[[-21   6  -6 -28  35   6]
 [ 14 -20  48 -32  -9 -23]
 [-27  47 -30 -37  26 -50]] value 26

[[-11 -15 -13 -43]
 [ 28   0   3  -1]
 [ 24 -54 -21 -42]] value -21

[[-16  26  -6  11   7]
 [-46 -12 -52 -23  23]
 [  0  -4  -8 -15  10]] value -15

[[ 10   2 -32 -50  -1]
 [ -6 -11 -19  -2 -33]
 [-17  10 -27  34   1]] value 34

[[ 27  -3  19 -49  -6]
 [ 32  -3  23 -46  -8]
 [ 14  -3  17 -54  -2]] value -54

[[-34   5  10   5   7 -35]
 [ -2  13   9  25  14 -20]
 [-54   3  -5   1  31 -32]] value 31
---
[[ 19 -41  31  -2  20]
 [  5 -23   3  36  69]] ans = 31

[[-59   4 -21 -20]
 [ 33  -7 -15   2]] ans = -21

[[ -4  21  12   5  -7]
 [-14  58 -23  15  -1]] ans = 12

[[-38 -17 -70  21]
 [-30  12   8 -38]] ans = -70

[[ -9   7  -1   1   2   4]
 [ 70 -46   5  -7 -41  53]] ans = -1

[[-13  17 -12  16  25 -19  -5]
 [  7   5  -8 -63 -38   1  18]] ans = -12

[[ -6  29 -65 -21]
 [ -9  16 -29  -1]] ans = -65

[[  8 -33  52   6  31 -60]
 [  2  25  -8  44 -35  -6]] ans = 52

[[12 45 20 13 34 18 31]
 [40 23 23 51 30 31 16]] ans = 20
---
[[ -9 -19  -3   3 -19 -27   0  23 -22 -21  13  13   8  20]
 [-15 -34 -30 -39  10  15  -3  16  11 -21  33 -16 -11 -35]
 [ 38   9   9 -26  18  -9  22 -46  -3   2   8 -18   3  51]
 [ 36  23   4  23  16   5  14 -41   9  19   0 -35  17   3]
 [-11   0  12  -2 -41  -3   3  13 -35 -19  -2   9  -1  -5]] ans = 0

[[  4  22  33 -24  -2  39   3  -7  14 -10 -18  -4  -7 -23 -42   8]
 [ 33   5  29 -36 -19  13  19   3   4  37 -13   7 -18 -23 -19   2]
 [  4  12 -17 -12   4  12  19  -4  27 -11 -10 -39   3 -23  -2   6]
 [ 20  -8   5 -18 -14  12  21  17  69   8   4 -12   1   7  23  -4]
 [  0  -9   5  23 -26  15 -41   3   7   3 -11 -19 -14 -23  -1   0]
 [  1 -16   5 -31 -14 -11  44 -12   2   3  40 -21 -14  14   9  -7]
 [ 11  -9 -10 -15 -12 -17  62  10   3  27  11 -19 -26 -23  -2  -4]
 [  4 -12  23  23 -14 -44  32  12   6   7 -10 -25 -26   2 -35  -4]
 [ -2 -19  20  -2 -14  12  21   8   6 -10  -6 -21 -14 -28   0   6]] ans = -19

[[  5 -18 -15 -15  -6  13  -3 -15  -5  11]
 [ -5   3 -12  -8  -3  -2  15  25  25 -43]
 [-11  17 -10  -8   6 -11  15  32  39 -60]
 [ 21  22  44  47   9  -8  14  17 -27  39]
 [ -9   7  -6  -1  -1  -3   9  19  22 -32]
 [ 66  12  33  30  47 -31  16   6 -43  40]
 [ -1 -14 -10 -10  -5   9  -5 -17  -7  15]
 [  0 -16 -11 -11  -3  12 -10 -30 -15  30]] ans = -16

[[ -5 -11 -11  62  -7  12  -6  -4]
 [ -2 -28  -6 -18  -9  12 -10   8]
 [ -2  -9 -13  32  -7  12   0   4]
 [  4  51  29 -11  22  12  12 -21]
 [ -2 -23 -26  21 -16  12   2  17]
 [  0  24  12  22   9  12   4 -14]
 [ -4 -24 -30  48 -17  12   1  15]] ans = -24

[[  1 -15   3  -5 -17 -21   5   8  -5 -15 -10  -9  13   5   7 -14]
 [  6  -4 -10   1 -10  -5   1   7  -7  -3 -13  -3  -2  -7  -3 -17]
 [ -1  34   0  17  34  52   0 -14   6  39  10  22 -32  -4 -11  24]
 [ -2   1   3   0   3   1   0  -1   2   0   4   1   1   2   0   4]
 [ -4   3   8  -1   7   3   0  -6   4   2   9   2   1   5   2  13]
 [ -3   3 -14 -12  15   4 -19  -4  11  -5  26   1   5 -14 -13  14]
 [ -7   4  10  -1  10   5  -1  -8   8   3  14   3   2   6   3  18]
 [  9  -6 -13   1 -12  -7   1   9  -9  -4 -16  -4  -2  -8  -3 -22]
 [-52   5   0  29 -20  24  45 -48  39 -26  17 -41 -45  11  47 -13]
 [-44  60  69  34  34 -32 -26 -22 -23   2 -17  29  55   9 -15  15]] ans = 60
---
[[82 65 30 25 57]
 [18 65 30 28 34]
 [40 22 52 53 40]] >> 22

[[ -4  35  19 -20  -7 -29  -5]
 [ 14  23  16  12  13  13  13]
 [  1  32  19 -11   0 -18   0]] >> 32

[[ 719 -391   16  435 -730]
 [ 208 -193  302  528  -27]
 [-809  147 -501   65 -635]] >> 147

[[-188  309 -352 -129 -520 -212]
 [ -13 -503  366 -131  239 -105]
 [ 195 -303 -253  637  273 -508]] >> -303

[[6603 6396 6635 6175]
 [6130 6301 6103 6344]
 [3096 5697 2697 8470]] >> 5697

[[ 37  64  32 190  29  24]
 [ 49 175  37 251  44  21]
 [197 231  42 180  50  22]] >> 231

[[7133 9024 4656 7171 6074 8103 8413]
 [3175 6573 6055 6665 5632 6342 4357]
 [7230 5703 5231 5609 3570 4577 4921]] >> 5703

[[4 5 5 4 4 6]
 [6 9 6 6 4 2]
 [5 4 4 4 6 5]] >> 4
---
[-28   9  -8  26  50] ans = -8, 50

[  8  61   1  -5 -32] ans = 1, 61

[[ -1 -36 -10  34  -3 -19  -8]
 [ -1  -4 -11  12 -22 -20   0]
 [ -1 -19 -14  38  -3  55  -8]] ans = 12, 55

[[ 32 -63  12 -50 -39]
 [ 19  14 -40 -60 -62]
 [-16  -2   1  22  14]] ans = -40, 32

[[ -9   0 -35 -52  12  47  26]
 [-41  35 -26  10 -31   8 -12]
 [ 43 -38  24 -13  34  -3  18]] ans = 10, 47

[ -5   6 -36  60 -14] ans = -36, 60
---
array([[-0.048,  0.683, -0.903,  1.101, -2.168],
       [ 0.542,  1.132, -1.257,  1.657, -0.930]]) -> 1.657, -2.168

array([[-1.9, -2.2, -1.3,  1.0,  2.0],
       [-0.8, -0.8, -1.0, -1.0, -1.0]]) -> 2.0, -2.2

array([[ 114.3,  123.9,  127.0,  120.4,  129.9],
       [ 109.7,  110.7,  108.3,  110.9,  110.3],
       [ 194.5,  175.4,  -72.6, -162.9, -170.2]]) -> 194.5, -170.2

array([ 1.7,  0.8,  1.3,  1.0,  0.0, -1.7]) -> 1.7, -1.7

array([ -21.29,  189.61,  128.55,  144.12,  -53.24, -100.43]) -> 189.61, -100.43

array([[ 0.05, -0.01,  0.05, -0.03,  0.18],
       [ 0.04, -0.06,  0.16, -0.09,  0.01],
       [ 0.10, -0.16,  0.03, -0.04,  0.08]]) -> 0.18, -0.16
---
[[ 30  14   4  10  12  10   0 -14]
 [ 42  23 -16  42   6   7  -2 -15]
 [ 40  24  -9  44   5   8  -1 -17]
 [ 34  21 -13  55   1  11  -2 -23]
 [-36 -36   5  36   4 -14   6 -20]
 [-41 -24 -14  29   3 -18   1 -29]] value 34

[[-39 -26 -10  20 -10  18 -16  51  23  24]
 [ 12 -11 -14  22 -14 -10   1  -3  18  20]
 [-17  -5  18  -4  18  22 -14  27 -15 -11]
 [ 23  41 -13 -16 -13  17   6 -30  30   2]
 [ 26  27 -28   4 -28 -16  36  -7  -6  16]
 [-28 -42  20   2  20   2 -44  31  13  11]
 [-38 -49  13  11  13  18 -31  16  26  -4]
 [  2 -42  29   8  29  10  -5  -4 -12 -17]
 [ -7  -6  27 -24  27  22 -32  -4  -4 -12]] value -38

[[ -4   1  17 -40   9 -39  -4   0   6]
 [  0  40  -2 -22  -2   6  -4  23  -6]
 [ 19   3 -16 -63   9 -19  30  17  17]
 [ 37  33 -38 -10 -20  -3 -20 -30 -55]
 [ 30  46 -49  20 -51  41 -18  -7 -12]
 [-25  23  -6  34  11  17  20  10 -32]
 [ 34   4  28  22  -2  37  -8 -41 -45]
 [ 15  26 -19 -19 -10 -24  10  52  11]
 [-29  26 -29  -8  34 -10 -15 -32  24]
 [  0 -21  28   2  12 -27  48  33  -4]
 [  6  32 -22 -10 -35 -11 -14  50  29]] value -29

[[ 35 -22 -50  -1  65  30  25  17]
 [-13 -23 -18 -37 -37  12 -55 -34]
 [-22 -69 -14 -21 -60  24  -9   1]
 [  1 -50  -2  62 -58  22  -3 -10]
 [-19 -38 -25 -53 -44  22 -38 -20]
 [-23 -56 -24 -51 -53  26 -21  -4]
 [ 11  12 -56  -1  55  34  14  -7]] value -19

[[ 10  -2  -3 -69  26 -52]
 [-11  -4  -5 -20   1 -36]
 [-31 -24 -25   5  13  -1]
 [-27 -24 -24   6   7 -11]
 [-18 -20 -19   9  25   5]
 [-11  -2  -3 -52 -18 -49]
 [ 46  51  50 -39 -27 -41]
 [-28 -30 -30  27   3  39]
 [-40 -33 -34   5 -33   2]] value 46

[[-18   5  34  51   4  25 -22]
 [ 20  -2  39   4   7 -44 -23]
 [ 29 -51  24  -4  -2 -11 -45]
 [ -6   4 -45  15 -51 -40 -48]
 [  2  13   8  31 -30 -14  45]
 [ 38  37 -19 -46  23   1  -6]
 [ 22  41  -3  14  -3  26   0]
 [ 36  22 -15  -6 -46  -9  22]] value 38
---
-37	-31	16	6	12	61 >> 6

11	1	8	7	5	-8	5
3	-39	57	-15	-23	1	8
-1	0	0	0	2	1	0
>> -15

11	-53	-61	30 >> 11

24	-10	15	-17	24	4	33
-64	4	-19	11	19	7	-28
22	-37	-20	-7	-19	6	68
>> -28

-67	13	-10	8	-1	-2	15
-25	30	-17	-30	17	-12	12
>> -25

50	26	59	4 >> 50

24	-3	-1	25	-51	-5
4	-9	-2	-26	53	40
>> -9

35	5	22	25	60	44	-7 >> 22
